Here is a tiny trained network, its code and every weight. The questions are about switching its units off for an input and a target symbol, where a switched-off unit gives its printed mean instead of its output.

import numpy as np


def w(rows, s, z=0):
    codes = np.array(rows[::2]) - 128.0
    scale = np.full(codes.shape[1], s)
    scale[-1] = z or s
    return codes * scale


def norm(h):
    return h / np.sqrt((h * h).mean(-1, keepdims=True) + 1e-5)


def softmax(a):
    e = np.exp(a - a.max(-1, keepdims=True))
    return e / e.sum(-1, keepdims=True)


def log_softmax(a):
    a = a - a.max(-1, keepdims=True)
    return a - np.log(np.exp(a).sum(-1, keepdims=True))


def net(x, mask):
    ids = ['ΘΛΞΣΦΩαβγεζημπ'.index(c) for c in x.split()]
    T = len(ids)
    res = E[ids] + P[:T]
    u = 0
    for l in range(3):
        r = norm(res)
        for j in range(2):
            rows = slice(2 * j, 2 * j + 2)
            q, k, v = (r @ M[l][rows].T for M in (Q, K, V))
            z = softmax(np.where(np.tri(T) > 0, q @ k.T / 2**0.5, -1e9)) @ v
            o = O[l][rows]
            res = res + np.where(mask[u + j], z, o[:, -1]) @ o[:, :-1]
        u += 2
    return log_softmax(norm(res)[-1] @ U[:, :-1].T + U[:, -1])


Q, K, V, O = {}, {}, {}, {}
E = w([
[87,180,169,169,227,108,150,106,168,138,124,45],'Θ',
[245,136,47,159,54,147,50,128,135,64,107,118],'Λ',
[115,111,3,148,102,151,135,62,106,169,84,189],'Ξ',
[107,116,141,228,136,185,68,160,61,105,121,186],'Σ',
[92,121,65,120,108,186,162,183,165,39,148,151],'Φ',
[133,53,78,192,82,128,130,74,130,92,230,151],'Ω',
[226,176,94,89,134,137,80,122,99,72,203,180],'α',
[105,151,109,139,109,60,79,121,164,67,110,188],'β',
[155,88,80,123,175,173,51,139,178,141,152,204],'γ',
[217,54,113,161,155,51,71,120,89,176,97,157],'ε',
[187,78,138,181,94,155,168,113,201,98,92,193],'ζ',
[170,79,87,152,187,92,193,191,77,45,98,190],'η',
[91,102,39,109,140,121,73,159,71,115,148,113],'μ',
[195,67,48,70,103,92,136,147,206,110,141,98],'π',
],0.0045)
P = w([
[80,55,171,29,178,155,73,4,86,20,108,124],'0',
[116,101,210,114,136,123,116,156,116,116,151,95],'1',
[124,135,145,115,137,131,144,134,122,137,162,126],'2',
[139,139,97,138,134,137,139,120,130,155,160,137],'3',
[149,135,62,151,129,139,135,120,132,156,151,142],'4',
[164,131,33,168,120,145,125,127,132,160,138,138],'5',
[171,132,11,180,118,148,110,139,138,160,138,136],'6',
],0.0031)
Q[0] = w([
[170,109,55,168,165,136,91,128,131,90,180,147],'L0H0',
[129,97,159,142,177,104,80,144,101,78,177,148],'L0H0',
[58,110,123,183,112,17,145,100,157,25,181,181],'L0H1',
[206,52,95,147,135,255,228,135,81,177,217,78],'L0H1',
],0.0035)
K[0] = w([
[150,166,127,152,199,178,167,155,115,200,137,70],'L0H0',
[84,138,102,141,127,61,132,81,192,85,82,95],'L0H0',
[182,129,148,102,209,212,121,128,129,176,57,56],'L0H1',
[82,216,143,105,126,4,60,136,185,92,49,191],'L0H1',
],0.0031)
V[0] = w([
[188,58,145,70,46,161,90,154,3,94,140,225],'L0H0',
[118,187,154,187,126,72,152,44,86,77,104,133],'L0H0',
[132,205,117,127,201,103,75,131,124,179,93,109],'L0H1',
[175,133,82,164,202,231,189,141,125,182,186,51],'L0H1',
],0.0031)
O[0] = w([
[114,147,252,87,228,142,137,15,25,98,212,173,3],'L0H0',
[198,173,64,247,72,121,180,139,77,136,116,147,202],'L0H0',
[175,181,42,139,145,104,24,195,111,198,89,183,161],'L0H1',
[233,84,5,173,163,241,160,163,96,178,210,122,102],'L0H1',
],0.0027,0.0025)
Q[1] = w([
[166,162,31,239,148,74,59,140,210,62,156,145],'L1H0',
[125,198,15,242,139,82,137,122,197,148,124,109],'L1H0',
[171,98,92,124,52,154,68,156,111,94,121,196],'L1H1',
[103,123,2,175,109,109,139,109,186,161,113,145],'L1H1',
],0.0052)
K[1] = w([
[121,144,156,204,223,158,117,83,137,63,53,3],'L1H0',
[80,150,179,207,242,124,161,151,173,111,98,30],'L1H0',
[92,168,160,134,189,187,188,41,109,199,158,88],'L1H1',
[121,126,85,170,140,163,172,212,164,207,47,88],'L1H1',
],0.0059)
V[1] = w([
[57,193,132,77,61,95,178,194,151,166,26,108],'L1H0',
[142,230,103,198,251,197,238,165,200,230,99,25],'L1H0',
[250,28,155,130,94,114,128,125,187,121,66,221],'L1H1',
[99,86,50,118,18,125,92,204,60,71,226,195],'L1H1',
],0.002)
O[1] = w([
[215,76,68,92,123,219,133,109,52,103,193,179,136],'L1H0',
[172,99,198,36,6,133,89,139,55,66,114,211,253],'L1H0',
[253,38,117,137,85,127,102,136,186,105,42,228,88],'L1H1',
[90,65,38,110,37,112,35,177,90,4,115,165,61],'L1H1',
],0.0027,0.0048)
Q[2] = w([
[87,151,137,83,136,124,194,110,108,206,201,240],'L2H0',
[78,63,43,155,172,161,197,156,152,254,111,166],'L2H0',
[100,156,151,102,73,116,213,214,115,217,168,161],'L2H1',
[183,199,18,252,158,120,120,149,195,137,105,61],'L2H1',
],0.0058)
K[2] = w([
[99,97,142,110,130,104,125,122,127,154,211,208],'L2H0',
[100,111,82,157,179,126,169,143,179,209,167,145],'L2H0',
[140,107,74,113,126,141,96,92,115,74,111,187],'L2H1',
[171,108,132,112,2,127,158,250,97,206,147,160],'L2H1',
],0.0078)
V[2] = w([
[111,182,138,110,89,61,100,91,139,93,93,139],'L2H0',
[85,24,88,88,155,121,124,48,105,90,99,206],'L2H0',
[116,134,156,113,221,144,77,4,123,33,100,39],'L2H1',
[71,159,134,158,138,248,126,145,149,89,60,200],'L2H1',
],0.0029)
O[2] = w([
[121,92,125,101,148,181,174,168,122,193,183,150,191],'L2H0',
[124,205,175,150,197,97,155,167,178,155,161,41,58],'L2H0',
[209,87,48,117,4,164,94,187,96,126,85,191,252],'L2H1',
[142,176,112,184,153,211,118,152,151,103,91,137,105],'L2H1',
],0.0034,0.0028)
U = w([
[184,61,87,114,39,167,95,155,98,93,88,189,215],'Θ',
[170,188,128,67,138,140,122,102,66,133,234,197,128],'Λ',
[109,224,86,163,173,154,175,1,109,197,79,71,239],'Ξ',
[128,118,138,118,224,209,55,131,224,172,137,139,200],'Σ',
[28,110,76,65,165,113,68,163,42,129,163,69,32],'Φ',
[62,147,124,105,139,233,182,181,179,26,145,101,22],'Ω',
[150,109,146,141,221,99,222,160,81,61,99,142,85],'α',
[152,94,214,167,127,171,211,81,228,127,76,165,10],'β',
[168,215,139,176,103,127,170,223,146,237,149,43,110],'γ',
[38,214,152,144,92,15,74,111,189,67,77,138,180],'ε',
[78,153,196,230,173,216,88,139,49,118,117,146,29],'ζ',
[165,71,180,128,175,22,104,85,82,211,91,129,50],'η',
[132,49,116,21,119,66,159,119,220,135,122,64,3],'μ',
[84,60,153,181,113,114,178,31,121,108,224,78,138],'π',
],0.0067,0.0019)

Each question gives the input, a string of symbols that net reads in full, and the target symbol t.
The units are the heads (2 rows each of Q, K, V and O). Each row of codes is followed by its name. A weight is (code - 128) times the scale printed after its matrix; where a second scale follows, it is the last column's (O and U).
mask holds one flag per head, layer by layer. A switched-off head (its flag False) gives its mean, the last column of its rows in O, instead of its output. The means were averaged over made-up inputs and are rounded, as every weight is.
A unit's drop is (log p(t) with every unit on - log p(t) with that unit switched off) / (log p(t) with every unit on - log p(t) with every unit switched off).
The circuit of an input: a set's keep is (log p(t) with only the set's units on - log p(t) with every unit switched off) / (log p(t) with every unit on - log p(t) with every unit switched off). Starting from all 6 units, units are removed one at a time, each time the one whose removal leaves the highest keep (on an exact tie, the one counted first), for as long as the keep stays at least 0.8.
circuit, biggest first: the units of the circuit, biggest drop first
unit that matters most: the unit with the biggest drop
which heads matter: for each layer, one digit per head in row order, 1 if its drop is at least 0.15 and else 0, layers parted by /
input Ω η β π, target μ: unit that matters most	L1H0
input γ Θ Θ Λ Ξ, target Ξ: which heads matter	00 / 01 / 11
input Ξ ε Λ Φ, target Ω: circuit, biggest first	[L1H0 L0H0 L1H1]
input γ Ω Θ Φ Θ, target Ω: which heads matter	11 / 11 / 01
input Θ Ξ Θ, target Ξ: which heads matter	11 / 01 / 11
input Λ Θ β Θ Φ Φ μ, target Φ: circuit, biggest first	[L2H1 L0H0 L1H0]
input Λ Θ η Θ β ε, target η: which heads matter	10 / 01 / 01
input Λ Ω Θ ε Θ, target η: circuit, biggest first	[L2H1 L1H1]
input Θ β Θ, target ε: which heads matter	11 / 01 / 01
input Ω β Θ Ω Θ β, target γ: circuit, biggest first	[L0H1 L2H1 L0H0]
input Ξ Ω Φ β Σ, target ζ: which heads matter	10 / 10 / 00
input Θ Θ β ε π β ζ, target β: which heads matter	00 / 00 / 01
input Φ β Θ, target Θ: which heads matter	00 / 10 / 00
input Λ Θ π Λ, target Λ: circuit, biggest first	[L1H1 L2H1 L1H0]
input Ω π Θ Θ Ω η, target α: unit that matters most	L2H1
input η Σ π Λ μ, target Φ: which heads matter	10 / 10 / 00
input Θ Ω Λ Λ ε Θ, target π: which heads matter	11 / 01 / 01
input ζ ε π Σ, target ζ: circuit, biggest first	[L1H0 L0H0]
input ζ Θ β Θ, target ε: circuit, biggest first	[L0H0 L2H1 L1H1 L1H0]
input Θ β Λ Θ γ, target Σ: unit that matters most	L2H1
